Below is a small trained network, with its code and all its weights. Each question gives an input and a target symbol and asks what happens when units are switched off, that is, made to give their printed mean instead of their output.

import numpy as np


def w(rows, s, z=0):
    codes = np.array(rows[::2]) - 128.0
    scale = np.full(codes.shape[1], s)
    scale[-1] = z or s
    return codes * scale


def f(y):
    return np.maximum(y, 0)


def softmax(a):
    e = np.exp(a - a.max(-1, keepdims=True))
    return e / e.sum(-1, keepdims=True)


def log_softmax(a):
    a = a - a.max(-1, keepdims=True)
    return a - np.log(np.exp(a).sum(-1, keepdims=True))


def net(x, mask):
    ids = ['ΓΛΞΠΣΦΨΩαεζθ'.index(c) for c in x.split()]
    T = len(ids)
    res = E[ids] + P[:T]
    u = 0
    for l in range(2):
        r = res
        for j in range(3):
            rows = slice(2 * j, 2 * j + 2)
            q, k, v = (r @ M[l][rows].T for M in (Q, K, V))
            z = softmax(np.where(np.tri(T) > 0, q @ k.T / 2**0.5, -1e9)) @ v
            o = O[l][rows]
            res = res + np.where(mask[u + j], z, o[:, -1]) @ o[:, :-1]
        u += 3
        y = f(res @ A[l][:, :-1].T + A[l][:, -1])
        res = res + np.where(mask[u : u + 16], y, B[l][:, -1]) @ B[l][:, :-1]
        u += 16
    return log_softmax(res[-1] @ U[:, :-1].T + U[:, -1])


Q, K, V, O, A, B = {}, {}, {}, {}, {}, {}
E = w([
[59,188,129,81,224,97],'Γ',
[122,209,121,47,178,73],'Λ',
[183,170,84,98,11,197],'Ξ',
[138,205,179,186,112,69],'Π',
[60,124,195,192,202,208],'Σ',
[109,45,51,141,94,52],'Φ',
[184,152,163,206,187,91],'Ψ',
[103,41,201,113,172,93],'Ω',
[199,66,137,46,109,104],'α',
[215,134,167,150,193,125],'ε',
[254,119,145,94,202,135],'ζ',
[166,208,140,142,167,94],'θ',
],0.014)
P = w([
[81,203,130,103,62,2],'0',
[196,113,147,134,142,152],'1',
[169,117,164,118,160,153],'2',
[156,125,163,115,155,151],'3',
[138,126,177,106,148,154],'4',
[125,121,192,103,141,159],'5',
[116,123,199,100,135,159],'6',
[92,118,207,95,131,159],'7',
[92,111,225,89,120,160],'8',
[86,113,230,94,124,156],'9',
[75,108,244,93,121,164],'10',
[79,105,244,86,123,164],'11',
[114,118,224,94,146,139],'12',
],0.0042)
Q[0] = w([
[153,128,175,74,193,93],'L0H0',
[125,112,176,142,184,96],'L0H0',
[91,98,43,147,71,175],'L0H1',
[141,126,108,178,129,165],'L0H1',
[187,170,190,109,189,193],'L0H2',
[132,190,161,164,251,161],'L0H2',
],0.013)
K[0] = w([
[109,109,19,143,11,112],'L0H0',
[159,95,70,106,85,121],'L0H0',
[166,204,122,142,191,71],'L0H1',
[159,201,111,131,112,147],'L0H1',
[134,92,143,157,135,243],'L0H2',
[132,140,175,112,174,213],'L0H2',
],0.012)
V[0] = w([
[61,108,118,192,195,80],'L0H0',
[164,109,17,137,100,122],'L0H0',
[48,108,207,177,123,204],'L0H1',
[148,253,85,117,127,225],'L0H1',
[93,80,22,106,218,121],'L0H2',
[59,155,173,164,166,235],'L0H2',
],0.0065)
O[0] = w([
[189,184,122,117,253,210,104],'L0H0',
[156,142,216,194,97,91,99],'L0H0',
[52,58,155,181,4,134,151],'L0H1',
[71,203,41,94,20,225,56],'L0H1',
[6,175,149,159,232,96,57],'L0H2',
[67,133,168,122,20,217,255],'L0H2',
],0.0054,0.0035)
A[0] = w([
[217,67,76,98,89,128,130],'L0N0',
[119,114,174,170,100,161,158],'L0N1',
[106,166,113,108,56,171,212],'L0N2',
[126,51,121,122,104,73,216],'L0N3',
[158,53,112,46,199,189,153],'L0N4',
[143,224,67,52,170,204,125],'L0N5',
[102,153,106,36,158,119,26],'L0N6',
[133,82,214,141,255,100,164],'L0N7',
[7,96,168,118,151,61,147],'L0N8',
[191,213,181,136,69,144,241],'L0N9',
[152,48,126,111,148,69,196],'L0N10',
[145,121,126,130,162,60,96],'L0N11',
[212,194,157,161,103,147,255],'L0N12',
[176,165,73,30,124,150,176],'L0N13',
[202,158,182,176,159,135,190],'L0N14',
[52,148,95,103,178,159,109],'L0N15',
],0.0082,0.0035)
B[0] = w([
[150,125,143,51,91,173,161],'L0N0',
[91,97,139,76,118,129,183],'L0N1',
[102,154,185,121,105,187,182],'L0N2',
[183,102,79,108,77,211,169],'L0N3',
[133,73,254,89,75,146,173],'L0N4',
[44,123,110,43,200,167,168],'L0N5',
[70,95,199,73,108,78,143],'L0N6',
[172,106,224,188,133,167,245],'L0N7',
[124,136,147,224,132,194,185],'L0N8',
[1,137,164,168,164,163,255],'L0N9',
[210,104,120,92,95,230,186],'L0N10',
[131,172,194,113,148,179,168],'L0N11',
[56,154,182,181,160,145,246],'L0N12',
[93,161,161,36,144,155,172],'L0N13',
[103,163,190,183,185,115,232],'L0N14',
[61,85,196,146,79,68,149],'L0N15',
],0.0071,0.0085)
Q[1] = w([
[183,123,130,22,155,77],'L1H0',
[170,99,188,74,60,206],'L1H0',
[123,143,225,139,190,127],'L1H1',
[171,131,52,19,247,98],'L1H1',
[2,175,186,103,110,141],'L1H2',
[144,110,58,113,171,58],'L1H2',
],0.0063)
K[1] = w([
[83,160,247,126,239,40],'L1H0',
[78,149,213,115,120,196],'L1H0',
[144,3,13,137,11,170],'L1H1',
[92,131,237,46,147,161],'L1H1',
[53,84,144,110,63,229],'L1H2',
[244,121,126,124,110,90],'L1H2',
],0.005)
V[1] = w([
[65,233,130,171,161,97],'L1H0',
[85,106,139,76,68,144],'L1H0',
[66,119,184,254,111,188],'L1H1',
[163,9,115,47,18,162],'L1H1',
[94,200,90,104,111,215],'L1H2',
[127,190,155,80,192,132],'L1H2',
],0.0066)
O[1] = w([
[99,135,76,217,128,110,107],'L1H0',
[127,190,101,83,123,85,174],'L1H0',
[144,105,168,216,2,100,254],'L1H1',
[185,126,191,74,182,40,159],'L1H1',
[181,233,115,119,106,154,221],'L1H2',
[127,148,72,141,163,154,207],'L1H2',
],0.0064,0.015)
A[1] = w([
[155,104,166,134,121,2,82],'L1N0',
[181,33,135,198,163,134,218],'L1N1',
[179,110,201,172,136,148,176],'L1N2',
[4,86,114,136,112,79,141],'L1N3',
[156,131,178,208,76,115,36],'L1N4',
[141,134,105,115,36,171,101],'L1N5',
[83,166,142,162,168,129,180],'L1N6',
[133,116,106,134,45,135,105],'L1N7',
[144,121,139,75,90,180,44],'L1N8',
[109,165,88,153,76,98,95],'L1N9',
[97,152,159,152,175,99,228],'L1N10',
[81,145,61,196,169,100,7],'L1N11',
[140,96,85,225,119,44,6],'L1N12',
[142,86,106,117,147,185,67],'L1N13',
[132,159,148,145,141,49,165],'L1N14',
[121,116,158,71,100,137,216],'L1N15',
],0.0091,0.0017)
B[1] = w([
[163,115,116,109,104,116,170],'L1N0',
[108,154,70,112,107,113,172],'L1N1',
[93,138,110,132,97,127,253],'L1N2',
[112,2,110,111,149,102,164],'L1N3',
[120,145,104,117,111,97,250],'L1N4',
[130,136,145,93,165,122,189],'L1N5',
[125,103,86,137,118,147,198],'L1N6',
[127,144,186,57,175,95,174],'L1N7',
[141,130,145,150,161,101,163],'L1N8',
[137,153,189,148,198,134,170],'L1N9',
[148,90,86,113,119,132,190],'L1N10',
[213,107,100,162,212,114,158],'L1N11',
[156,151,141,134,130,38,146],'L1N12',
[130,93,166,108,139,167,137],'L1N13',
[154,103,140,106,119,144,162],'L1N14',
[149,121,101,122,154,104,173],'L1N15',
],0.011,0.023)
U = w([
[126,254,142,148,148,142,60],'Γ',
[66,124,48,78,138,121,229],'Λ',
[160,108,194,165,150,242,135],'Ξ',
[154,78,168,198,172,68,48],'Π',
[45,120,204,123,125,78,196],'Σ',
[156,214,31,158,110,88,2],'Φ',
[50,146,77,174,54,217,178],'Ψ',
[121,117,119,130,120,146,244],'Ω',
[191,88,139,72,173,87,58],'α',
[164,102,95,180,165,224,159],'ε',
[168,138,107,131,33,61,152],'ζ',
[98,9,111,129,111,124,28],'θ',
],0.006,0.0019)

Each question gives the input, a string of symbols that net reads in full, and the target symbol t.
The units are the heads (2 rows each of Q, K, V and O) and the neurons (one row each of A and B). Each row of codes is followed by its name. A weight is (code - 128) times the scale printed after its matrix; where a second scale follows, it is the last column's (O, A, B and U).
mask holds one flag per unit, layer by layer, with each layer's heads first. A switched-off unit (its flag False) gives its mean, the last column of its rows in O or B, instead of its output. The means were averaged over made-up inputs and are rounded, as every weight is.
A unit's drop is (log p(t) with every unit on - log p(t) with that unit switched off) / (log p(t) with every unit on - log p(t) with every unit switched off).
unit that matters most: the unit with the biggest drop
top k neurons: the k neurons with the biggest drops, biggest first
k most important neurons of layer l: the k neurons of layer l with the biggest drops, biggest first
which heads matter: for each layer, one digit per head in row order, 1 if its drop is at least 0.15 and else 0, layers parted by /
input Σ Ω Π α Ω Π θ θ, target ζ: top 3 neurons -> (L0N13; L0N4; L0N8)
input Π Ξ Π ε Ξ ζ Λ Λ Π Π Ξ, target Γ: unit that matters most -> L1H2
input ε Ω ε, target ζ: which heads matter -> 010 / 010
input Ξ Ω Π θ θ, target ζ: top 2 neurons -> (L0N3; L0N10)
input Ψ ε θ Π ε θ Π Π Π Ξ Ω, target ζ: top 2 neurons -> (L0N8; L0N7)
input Ψ Σ α Ψ Ψ Γ ζ θ, target α: top 3 neurons -> (L0N3; L0N10; L0N9)
input Σ ε Π Ψ Π ε Π α, target α: top 3 neurons -> (L1N7; L1N5; L0N0)
input Ξ α Ψ Π, target α: which heads matter -> 101 / 110
input Γ θ Γ Ψ θ Λ ε ε Λ ε θ Σ, target Σ: which heads matter -> 001 / 010
input ζ θ θ Π, target Π: 3 most important neurons of layer 1 -> (L1N11; L1N12; L1N3)
input Γ ε θ Λ Σ Σ ε, target Σ: which heads matter -> 011 / 010
input θ Π Ψ, target Φ: which heads matter -> 000 / 100
input Π Λ Ξ Γ ε Π ε ε ζ ε, target Γ: which heads matter -> 110 / 001
input Λ Σ Λ Π Ψ, target Σ: unit that matters most -> L0H2
input Φ Λ θ Π Γ Γ Ψ Ξ Π Ψ, target Ψ: which heads matter -> 101 / 100
input θ Λ Ψ α θ Λ θ Λ θ, target α: which heads matter -> 000 / 010
input Φ ζ Γ Π α Λ, target Ψ: which heads matter -> 111 / 110
input Ξ Λ Π ε θ θ ε ζ θ Σ Λ Ξ, target Γ: which heads matter -> 010 / 001
input ε Π Ξ Λ Ω, target ζ: which heads matter -> 000 / 010
input Φ θ Π Ψ Λ Σ Ψ Π Ψ ε Π Γ, target Ψ: which heads matter -> 111 / 000
input Π θ Ξ Ψ ε Ω Σ Π Φ Ψ θ Π, target α: which heads matter -> 001 / 110
input Π Ω Λ Ω Π Ξ Γ ζ Γ ε Φ ε, target α: most important neuron of layer 0 -> (L0N3)
input Λ Π Ψ ζ Λ, target Λ: top 2 neurons -> (L0N5; L0N13)
input Π α Π ζ Ω α ε Π Λ Γ Π Ω Π, target ζ: top 2 neurons -> (L0N13; L0N8)
input Γ Ω Σ, target Σ: 2 most important neurons of layer 0 -> (L0N7; L0N15)
input Π θ ε θ, target ε: top 2 neurons -> (L1N11; L0N5)
